Here is a tiny trained network, its code and every weight. The questions are about switching its units off for an input and a target symbol, where a switched-off unit gives its printed mean instead of its output.

import numpy as np


def w(rows, s, z=0):
    codes = np.array(rows[::2]) - 128.0
    scale = np.full(codes.shape[1], s)
    scale[-1] = z or s
    return codes * scale


def f(y):
    return y / 2 * (1 + np.tanh(0.7978845608 * (y + 0.044715 * y**3)))


def softmax(a):
    e = np.exp(a - a.max(-1, keepdims=True))
    return e / e.sum(-1, keepdims=True)


def log_softmax(a):
    a = a - a.max(-1, keepdims=True)
    return a - np.log(np.exp(a).sum(-1, keepdims=True))


def net(x, mask):
    ids = ['ΞΨαβγζηλτφ'.index(c) for c in x.split()]
    T = len(ids)
    res = E[ids] + P[:T]
    u = 0
    for l in range(2):
        r = res
        for j in range(2):
            rows = slice(2 * j, 2 * j + 2)
            q, k, v = (r @ M[l][rows].T for M in (Q, K, V))
            z = softmax(np.where(np.tri(T) > 0, q @ k.T / 2**0.5, -1e9)) @ v
            o = O[l][rows]
            res = res + np.where(mask[u + j], z, o[:, -1]) @ o[:, :-1]
        u += 2
        y = f(res @ A[l][:, :-1].T + A[l][:, -1])
        res = res + np.where(mask[u : u + 4], y, B[l][:, -1]) @ B[l][:, :-1]
        u += 4
    return log_softmax(res[-1] @ U[:, :-1].T + U[:, -1])


Q, K, V, O, A, B = {}, {}, {}, {}, {}, {}
E = w([
[184,153,94,99,110],'Ξ',
[86,132,120,209,210],'Ψ',
[187,102,136,182,107],'α',
[18,91,116,56,203],'β',
[180,167,104,75,106],'γ',
[54,78,116,251,123],'ζ',
[129,136,122,193,105],'η',
[124,209,140,84,44],'λ',
[188,74,184,113,107],'τ',
[133,254,62,113,128],'φ',
],0.017)
P = w([
[190,15,1,164,55],'0',
[156,107,202,34,120],'1',
[148,124,212,26,128],'2',
[143,136,208,24,131],'3',
[137,141,216,22,128],'4',
[132,143,212,23,119],'5',
[130,151,208,28,120],'6',
[124,160,216,35,118],'7',
[124,167,215,26,125],'8',
[117,172,213,20,112],'9',
[111,170,215,36,116],'10',
[109,182,206,37,109],'11',
[116,186,222,38,107],'12',
],0.0084)
Q[0] = w([
[254,135,102,123,39],'0.h0',
[71,116,205,84,238],'0.h0',
[219,150,108,174,31],'0.h1',
[201,225,164,47,46],'0.h1',
],0.012)
K[0] = w([
[184,28,107,180,191],'0.h0',
[57,172,70,151,104],'0.h0',
[225,91,16,156,102],'0.h1',
[175,59,4,111,191],'0.h1',
],0.013)
V[0] = w([
[110,35,201,84,95],'0.h0',
[152,128,122,155,237],'0.h0',
[37,157,205,138,1],'0.h1',
[61,219,175,43,139],'0.h1',
],0.0078)
O[0] = w([
[164,66,212,103,173,255],'0.h0',
[59,212,143,214,177,79],'0.h0',
[112,118,113,1,221,77],'0.h1',
[224,170,56,146,227,208],'0.h1',
],0.0082,0.0039)
A[0] = w([
[127,254,182,142,88,2],'0.n0',
[153,157,61,49,156,189],'0.n1',
[251,143,76,68,52,15],'0.n2',
[142,48,115,161,215,107],'0.n3',
],0.0081,0.0054)
B[0] = w([
[146,89,187,136,136,149],'0.n0',
[141,118,165,79,100,255],'0.n1',
[155,40,102,250,114,138],'0.n2',
[103,84,55,111,84,215],'0.n3',
],0.013,0.0087)
Q[1] = w([
[251,154,211,128,52],'1.h0',
[123,88,98,109,99],'1.h0',
[163,179,211,150,138],'1.h1',
[196,69,158,118,77],'1.h1',
],0.015)
K[1] = w([
[120,7,72,194,31],'1.h0',
[138,157,182,114,81],'1.h0',
[101,92,133,186,57],'1.h1',
[131,32,35,124,82],'1.h1',
],0.011)
V[1] = w([
[101,66,1,134,69],'1.h0',
[109,248,23,153,75],'1.h0',
[146,209,87,60,7],'1.h1',
[16,182,126,105,204],'1.h1',
],0.0082)
O[1] = w([
[134,165,147,68,168,254],'1.h0',
[102,232,78,85,88,35],'1.h0',
[97,102,5,105,55,137],'1.h1',
[61,198,156,194,107,72],'1.h1',
],0.013)
A[1] = w([
[202,219,76,92,76,9],'1.n0',
[247,120,173,157,233,196],'1.n1',
[225,245,98,63,97,160],'1.n2',
[69,254,125,111,50,78],'1.n3',
],0.0062,0.013)
B[1] = w([
[214,117,217,151,122,138],'1.n0',
[121,247,194,85,41,251],'1.n1',
[65,93,160,164,25,175],'1.n2',
[181,115,185,109,170,144],'1.n3',
],0.013,0.023)
U = w([
[160,174,94,78,179,40],'Ξ',
[158,121,157,128,169,20],'Ψ',
[42,134,154,44,254,56],'α',
[156,110,107,104,177,235],'β',
[59,89,180,179,158,138],'γ',
[41,141,86,129,117,246],'ζ',
[118,148,101,109,130,91],'η',
[116,126,125,157,112,90],'λ',
[128,167,92,104,132,78],'τ',
[156,209,104,156,147,254],'φ',
],0.0098,0.0094)

Each question gives the input, a string of symbols that net reads in full, and the target symbol t.
The units are the heads (2 rows each of Q, K, V and O) and the neurons (one row each of A and B). Each row of codes is followed by its name. A weight is (code - 128) times the scale printed after its matrix; where a second scale follows, it is the last column's (O, A, B and U).
mask holds one flag per unit, layer by layer, with each layer's heads first. A switched-off unit (its flag False) gives its mean, the last column of its rows in O or B, instead of its output. The means were averaged over made-up inputs and are rounded, as every weight is.
A unit's drop is (log p(t) with every unit on - log p(t) with that unit switched off) / (log p(t) with every unit on - log p(t) with every unit switched off).
The circuit of an input: a set's keep is (log p(t) with only the set's units on - log p(t) with every unit switched off) / (log p(t) with every unit on - log p(t) with every unit switched off). Starting from all 12 units, units are removed one at a time, each time the one whose removal leaves the highest keep (on an exact tie, the one counted first), for as long as the keep stays at least 0.8.
circuit, biggest first: the units of the circuit, biggest drop first
unit that matters most: the unit with the biggest drop
k most important neurons: the k neurons with the biggest drops, biggest first
k most important neurons of layer l: the k neurons of layer l with the biggest drops, biggest first
input λ α ζ η φ Ξ, target Ξ: unit that matters most -> 1.n1
input λ β Ψ τ β β β β β η ζ η, target Ξ: 2 most important neurons -> [1.n1; 0.n2]
input λ η Ψ η β τ τ φ α φ, target Ξ: circuit, biggest first -> [0.n2; 1.n1; 0.h0; 1.h1]
input β ζ η η, target φ: 3 most important neurons -> [0.n1; 0.n3; 1.n1]
input Ψ β β β β β β α, target γ: circuit, biggest first -> [1.n1; 0.h1]
input α Ξ Ψ η η λ, target β: circuit, biggest first -> [0.h1; 1.h1; 1.n1]
input β η β Ψ η, target φ: 3 most important neurons -> [0.n3; 0.n1; 1.n1]
input τ β ζ τ β λ Ψ τ, target Ψ: circuit, biggest first -> [1.h1; 1.h0; 0.h0; 1.n1]
input τ α η τ η, target Ψ: 2 most important neurons -> [1.n1; 0.n3]
input η φ τ η β β Ψ β β τ, target ζ: circuit, biggest first -> [0.h0; 1.h0; 1.n2]
input λ α β τ β β γ, target Ξ: 2 most important neurons -> [0.n2; 1.n1]
input β Ψ γ β β τ ζ β β β ζ β γ, target φ: circuit, biggest first -> [1.h1; 1.n1; 0.h0]
input ζ β ζ τ η γ, target α: circuit, biggest first -> [0.h1; 1.h0]
input λ β β η λ, target Ξ: circuit, biggest first -> [0.n2; 1.n1; 0.h0; 1.h1]
input Ξ η ζ ζ γ, target η: unit that matters most -> 1.n2
input β ζ τ ζ Ξ β λ β β β β Ξ Ψ, target β: 2 most important neurons -> [0.n3; 0.n1]
input γ φ β τ α τ β φ ζ β τ τ γ, target τ: 3 most important neurons -> [0.n2; 1.n2; 1.n1]
input τ β β ζ λ ζ η β α Ξ ζ, target β: 2 most important neurons of layer 0 -> [0.n3; 0.n1]
input τ η φ, target Ψ: 2 most important neurons -> [0.n3; 1.n1]
input γ β β τ Ψ η β γ Ψ τ η, target τ: 3 most important neurons -> [0.n2; 1.n2; 1.n1]
input Ψ Ψ Ξ, target γ: 2 most important neurons -> [1.n1; 1.n2]
input φ α τ α β γ, target λ: unit that matters most -> 1.n2
input γ β β Ξ β β Ψ, target φ: circuit, biggest first -> [0.h1; 1.n1]
input τ φ τ ζ ζ γ Ψ, target ζ: 2 most important neurons -> [1.n1; 0.n3]
input β φ τ β τ η β α, target φ: 2 most important neurons -> [1.n1; 0.n1]
input γ β ζ β τ β φ, target τ: 4 most important neurons -> [0.n2; 1.n2; 1.n1; 0.n3]
input α η β γ τ ζ β η ζ τ ζ τ, target β: 2 most important neurons -> [1.n1; 1.n2]
input ζ ζ β β τ β β β β τ ζ λ τ, target α: unit that matters most -> 0.h1
input β β η φ η β β η β β β τ Ψ, target ζ: 4 most important neurons -> [1.n2; 0.n1; 1.n1; 0.n3]
input φ β β β β Ψ τ β τ, target λ: circuit, biggest first -> [1.n2; 1.n0; 1.h0; 0.h0]
